Below are the code and all the weights of a small trained network. Each question names an input and a target symbol and asks about switching units off, where a switched-off unit gives its printed mean instead of its output.

import numpy as np


def w(rows, s, z=0):
    codes = np.array(rows[::2]) - 128.0
    scale = np.full(codes.shape[1], s)
    scale[-1] = z or s
    return codes * scale


def norm(h):
    return h / np.sqrt((h * h).mean(-1, keepdims=True) + 1e-5)


def f(y):
    return y / 2 * (1 + np.tanh(0.7978845608 * (y + 0.044715 * y**3)))


def softmax(a):
    e = np.exp(a - a.max(-1, keepdims=True))
    return e / e.sum(-1, keepdims=True)


def log_softmax(a):
    a = a - a.max(-1, keepdims=True)
    return a - np.log(np.exp(a).sum(-1, keepdims=True))


def net(x, mask):
    ids = ['αβδεηθλξστφω'.index(c) for c in x.split()]
    T = len(ids)
    res = E[ids] + P[:T]
    u = 0
    for l in range(2):
        r = norm(res)
        for j in range(3):
            rows = slice(3 * j, 3 * j + 3)
            q, k, v = (r @ M[l][rows].T for M in (Q, K, V))
            z = softmax(np.where(np.tri(T) > 0, q @ k.T / 3**0.5, -1e9)) @ v
            o = O[l][rows]
            res = res + np.where(mask[u + j], z, o[:, -1]) @ o[:, :-1]
        u += 3
        y = f(norm(res) @ A[l][:, :-1].T + A[l][:, -1])
        res = res + np.where(mask[u : u + 12], y, B[l][:, -1]) @ B[l][:, :-1]
        u += 12
    return log_softmax(norm(res)[-1] @ U[:, :-1].T + U[:, -1])


Q, K, V, O, A, B = {}, {}, {}, {}, {}, {}
E = w([
[101,131,128,97,137,136,150,125],'α',
[192,76,106,185,109,99,212,83],'β',
[88,140,126,120,120,120,111,129],'δ',
[101,145,115,129,126,98,116,105],'ε',
[92,151,114,113,133,110,131,98],'η',
[104,103,152,197,234,163,93,95],'θ',
[113,125,112,134,101,111,91,112],'λ',
[127,106,123,124,106,119,113,136],'ξ',
[195,223,109,89,66,131,138,140],'σ',
[134,130,94,98,94,253,98,50],'τ',
[140,188,167,170,199,76,130,176],'φ',
[115,112,126,114,123,132,125,136],'ω',
],0.006)
P = w([
[148,101,62,90,186,105,93,169],'0',
[126,100,236,119,49,116,180,97],'1',
[174,88,183,60,92,75,109,91],'2',
[56,106,73,144,135,135,170,201],'3',
[209,183,166,188,166,216,153,129],'4',
[109,124,252,148,113,153,143,177],'5',
[211,141,29,92,153,98,184,69],'6',
[82,195,96,227,26,165,200,129],'7',
],0.0033)
Q[0] = w([
[172,213,129,226,40,200,184,121],'L0H0',
[2,91,204,136,64,116,102,177],'L0H0',
[162,146,244,162,234,163,83,161],'L0H0',
[223,180,101,189,111,200,158,68],'L0H1',
[152,94,4,49,88,87,168,66],'L0H1',
[206,131,160,80,236,98,99,142],'L0H1',
[139,76,133,180,125,140,147,153],'L0H2',
[116,118,133,155,130,121,140,126],'L0H2',
[159,193,193,116,132,153,165,103],'L0H2',
],0.0072)
K[0] = w([
[167,162,242,185,109,207,175,103],'L0H0',
[253,143,132,65,212,92,73,67],'L0H0',
[108,86,234,65,49,65,116,49],'L0H0',
[68,144,221,211,64,181,220,140],'L0H1',
[64,138,31,182,174,170,143,199],'L0H1',
[44,88,129,99,69,55,119,136],'L0H1',
[87,126,157,191,133,167,138,167],'L0H2',
[134,121,123,162,131,138,125,122],'L0H2',
[147,123,205,111,75,128,127,96],'L0H2',
],0.007)
V[0] = w([
[105,54,191,88,200,217,138,161],'L0H0',
[166,112,121,175,215,73,214,55],'L0H0',
[170,192,152,4,191,155,228,140],'L0H0',
[254,32,107,119,80,147,144,145],'L0H1',
[160,128,110,153,152,131,64,11],'L0H1',
[189,113,175,179,142,73,74,215],'L0H1',
[102,102,121,163,135,161,146,216],'L0H2',
[135,117,115,105,167,119,116,120],'L0H2',
[47,114,40,148,121,136,128,126],'L0H2',
],0.0046)
O[0] = w([
[59,145,182,76,211,106,76,47,133],'L0H0',
[191,31,123,115,205,115,151,157,83],'L0H0',
[181,161,195,18,215,140,126,169,144],'L0H0',
[163,175,71,94,148,97,180,1,201],'L0H1',
[128,83,14,116,128,143,99,149,140],'L0H1',
[161,200,102,230,145,31,88,99,254],'L0H1',
[140,194,160,111,134,128,115,34,57],'L0H2',
[106,123,152,159,100,145,139,133,154],'L0H2',
[170,121,214,117,111,145,159,108,31],'L0H2',
],0.0046,0.00097)
A[0] = w([
[190,71,90,109,104,86,181,135,150],'L0N0',
[170,83,160,165,146,84,201,167,184],'L0N1',
[81,33,107,161,190,112,152,104,155],'L0N2',
[155,112,122,73,72,211,81,61,248],'L0N3',
[110,135,179,143,124,197,143,147,135],'L0N4',
[153,203,146,142,119,141,100,164,169],'L0N5',
[199,202,97,77,105,126,131,162,145],'L0N6',
[52,115,128,104,137,116,107,141,61],'L0N7',
[90,106,125,132,136,122,113,143,85],'L0N8',
[154,67,157,142,107,104,255,64,119],'L0N9',
[77,139,116,82,122,135,97,76,188],'L0N10',
[129,91,56,101,101,97,130,151,60],'L0N11',
],0.0054,0.0016)
B[0] = w([
[130,194,133,147,144,189,187,134,177],'L0N0',
[213,236,45,154,177,97,108,135,213],'L0N1',
[254,126,162,146,127,172,85,79,197],'L0N2',
[46,31,49,65,184,108,188,138,254],'L0N3',
[102,101,157,109,101,84,66,79,154],'L0N4',
[107,148,159,87,77,52,136,131,217],'L0N5',
[105,178,70,49,15,95,179,157,227],'L0N6',
[143,81,135,104,90,153,56,114,118],'L0N7',
[165,119,152,132,108,146,80,102,115],'L0N8',
[242,177,14,162,213,223,179,124,176],'L0N9',
[166,36,107,138,134,124,159,129,201],'L0N10',
[127,124,152,149,113,185,150,123,135],'L0N11',
],0.0043,0.0021)
Q[1] = w([
[115,86,151,68,106,127,141,164],'L1H0',
[105,95,164,183,200,211,68,62],'L1H0',
[126,59,66,53,58,115,212,145],'L1H0',
[129,3,148,91,159,140,99,31],'L1H1',
[93,47,88,126,94,208,174,129],'L1H1',
[81,147,118,59,57,85,153,144],'L1H1',
[141,101,163,137,132,118,141,164],'L1H2',
[109,133,85,126,103,125,144,91],'L1H2',
[134,65,127,92,98,128,103,121],'L1H2',
],0.0061)
K[1] = w([
[89,96,141,42,68,112,159,168],'L1H0',
[159,17,148,160,157,226,47,27],'L1H0',
[44,161,17,16,35,100,243,173],'L1H0',
[106,3,167,67,107,152,154,3],'L1H1',
[54,71,66,134,112,216,170,131],'L1H1',
[12,203,104,86,114,102,163,156],'L1H1',
[120,78,157,95,136,150,145,162],'L1H2',
[104,197,83,151,119,145,188,101],'L1H2',
[123,145,133,117,153,106,126,163],'L1H2',
],0.0054)
V[1] = w([
[210,49,88,87,96,4,106,180],'L1H0',
[93,158,146,124,153,79,88,150],'L1H0',
[126,37,127,93,83,167,158,121],'L1H0',
[155,119,150,137,120,114,85,127],'L1H1',
[79,157,152,117,117,97,220,104],'L1H1',
[164,64,153,150,136,102,121,50],'L1H1',
[96,155,121,127,125,131,119,111],'L1H2',
[158,125,154,114,103,170,108,116],'L1H2',
[95,128,82,102,128,168,72,71],'L1H2',
],0.0037)
O[1] = w([
[27,221,199,198,166,214,251,105,248],'L1H0',
[158,108,111,137,99,178,157,103,139],'L1H0',
[116,230,98,189,193,95,77,138,45],'L1H0',
[130,127,115,132,146,145,183,125,116],'L1H1',
[136,105,125,151,189,154,23,161,158],'L1H1',
[56,221,128,154,167,190,173,185,132],'L1H1',
[129,93,131,146,125,101,165,105,135],'L1H2',
[101,130,111,108,143,95,116,177,60],'L1H2',
[134,120,138,177,108,60,190,158,126],'L1H2',
],0.0031,0.0013)
A[1] = w([
[192,190,133,151,195,2,62,211,5],'L1N0',
[132,84,119,134,193,110,141,124,64],'L1N1',
[211,98,120,189,88,110,151,180,143],'L1N2',
[164,143,138,87,151,158,119,212,57],'L1N3',
[155,171,62,146,158,161,163,81,99],'L1N4',
[101,105,190,68,184,164,108,192,50],'L1N5',
[138,197,152,112,122,100,148,152,63],'L1N6',
[91,95,167,79,201,65,139,97,33],'L1N7',
[188,106,194,142,159,128,96,97,101],'L1N8',
[135,168,132,78,81,162,189,170,80],'L1N9',
[132,69,58,65,130,191,93,99,19],'L1N10',
[214,44,140,153,169,132,32,89,4],'L1N11',
],0.0062,0.0032)
B[1] = w([
[16,159,31,167,199,65,85,149,250],'L1N0',
[113,134,102,126,8,134,92,113,128],'L1N1',
[108,142,151,67,209,183,68,158,232],'L1N2',
[108,98,142,211,83,93,129,118,133],'L1N3',
[107,102,186,148,99,56,113,100,245],'L1N4',
[222,59,102,191,151,5,158,135,155],'L1N5',
[99,118,70,106,99,84,139,151,180],'L1N6',
[130,232,111,98,116,231,79,80,151],'L1N7',
[139,123,55,140,100,97,69,95,169],'L1N8',
[180,144,97,112,72,91,99,179,190],'L1N9',
[40,44,95,84,172,115,176,173,164],'L1N10',
[162,88,49,111,4,115,2,81,179],'L1N11',
],0.0049,0.0025)
U = w([
[179,118,214,28,199,70,121,99,156],'α',
[228,159,63,144,186,162,199,110,50],'β',
[59,108,254,130,80,114,100,149,147],'δ',
[144,157,176,123,150,217,98,221,202],'ε',
[180,38,152,170,120,63,162,206,137],'η',
[165,85,69,126,87,114,28,91,202],'θ',
[74,139,88,233,59,205,168,158,5],'λ',
[105,131,144,162,97,37,213,21,105],'ξ',
[155,177,85,65,44,96,175,165,152],'σ',
[71,50,70,61,150,137,183,121,168],'τ',
[78,175,74,142,200,60,76,168,142],'φ',
[88,227,164,69,142,192,115,51,52],'ω',
],0.0077,0.002)

Each question gives the input, a string of symbols that net reads in full, and the target symbol t.
The units are the heads (3 rows each of Q, K, V and O) and the neurons (one row each of A and B). Each row of codes is followed by its name. A weight is (code - 128) times the scale printed after its matrix; where a second scale follows, it is the last column's (O, A, B and U).
mask holds one flag per unit, layer by layer, with each layer's heads first. A switched-off unit (its flag False) gives its mean, the last column of its rows in O or B, instead of its output. The means were averaged over made-up inputs and are rounded, as every weight is.
A unit's drop is (log p(t) with every unit on - log p(t) with that unit switched off) / (log p(t) with every unit on - log p(t) with every unit switched off).
The circuit of an input: a set's keep is (log p(t) with only the set's units on - log p(t) with every unit switched off) / (log p(t) with every unit on - log p(t) with every unit switched off). Starting from the 12 units with the biggest drops (on a tie, the unit counted first), units are removed one at a time, each time the one whose removal leaves the highest keep (on an exact tie, the one counted first), for as long as the keep stays at least 0.8.
circuit, biggest first: the units of the circuit, biggest drop first
most important unit: the unit with the biggest drop
top k neurons: the k neurons with the biggest drops, biggest first
which heads matter: for each layer, one digit per head in row order, 1 if its drop is at least 0.15 and else 0, layers parted by /
input φ δ φ η φ λ η, target η: circuit, biggest first => (L0H1; L1N5)
input τ φ β η ξ α, target β: circuit, biggest first => (L0H1; L0N9)
input λ δ ξ ε ξ, target δ: circuit, biggest first => (L0H1; L0N4)
input α ε ε, target α: top 2 neurons => (L1N5; L1N7)
input ξ ξ η η φ ξ α, target η: circuit, biggest first => (L0H1; L1N5)
input σ ω τ ε ω ξ, target τ: circuit, biggest first => (L0H1)
input θ η τ η, target θ: which heads matter => 100 / 000
input φ α τ φ φ φ λ, target φ: circuit, biggest first => (L0H1; L1N0)
input θ ξ λ ε, target θ: circuit, biggest first => (L0H0; L0N2; L1N11)
input ξ φ φ σ ξ ξ ξ, target σ: top 2 neurons => (L0N6; L1N9)
input ω δ α ξ λ ω τ, target τ: top 2 neurons => (L0N3; L1N10)
input λ φ ξ α ξ ω, target ξ: which heads matter => 010 / 000
input φ λ ξ σ θ ξ, target ξ: circuit, biggest first => (L0H1; L1N4)
input θ λ θ, target λ: which heads matter => 100 / 010
input λ σ ω ω β δ, target ω: which heads matter => 010 / 000
input τ σ φ θ η, target σ: which heads matter => 100 / 000
input ξ ξ θ ξ ξ σ τ η, target ξ: top 2 neurons => (L1N4; L1N0)
input φ φ ξ, target φ: which heads matter => 110 / 000
input θ η ξ δ φ φ δ η, target φ: circuit, biggest first => (L0H1; L0H0)
input α β η α α σ λ ξ, target α: top 2 neurons => (L1N5; L1N7)
input ξ ξ ξ ε ξ θ, target θ: circuit, biggest first => (L1H0; L1N11)
input ξ τ θ λ ξ θ δ, target λ: circuit, biggest first => (L0H0; L0H1)
input ξ α ε ξ ξ, target α: most important unit => L0H1
input η ε θ ξ η, target ε: top 2 neurons => (L1N2; L1N0)
input θ θ ω ξ, target θ: top 2 neurons => (L0N2; L1N11)
input θ τ λ τ θ ω ε η, target θ: which heads matter => 110 / 000
input θ η φ δ τ λ ξ δ, target τ: which heads matter => 010 / 000
input σ τ ε ξ φ η, target ε: which heads matter => 100 / 000
input θ ξ ω, target θ: top neuron => (L0N2)
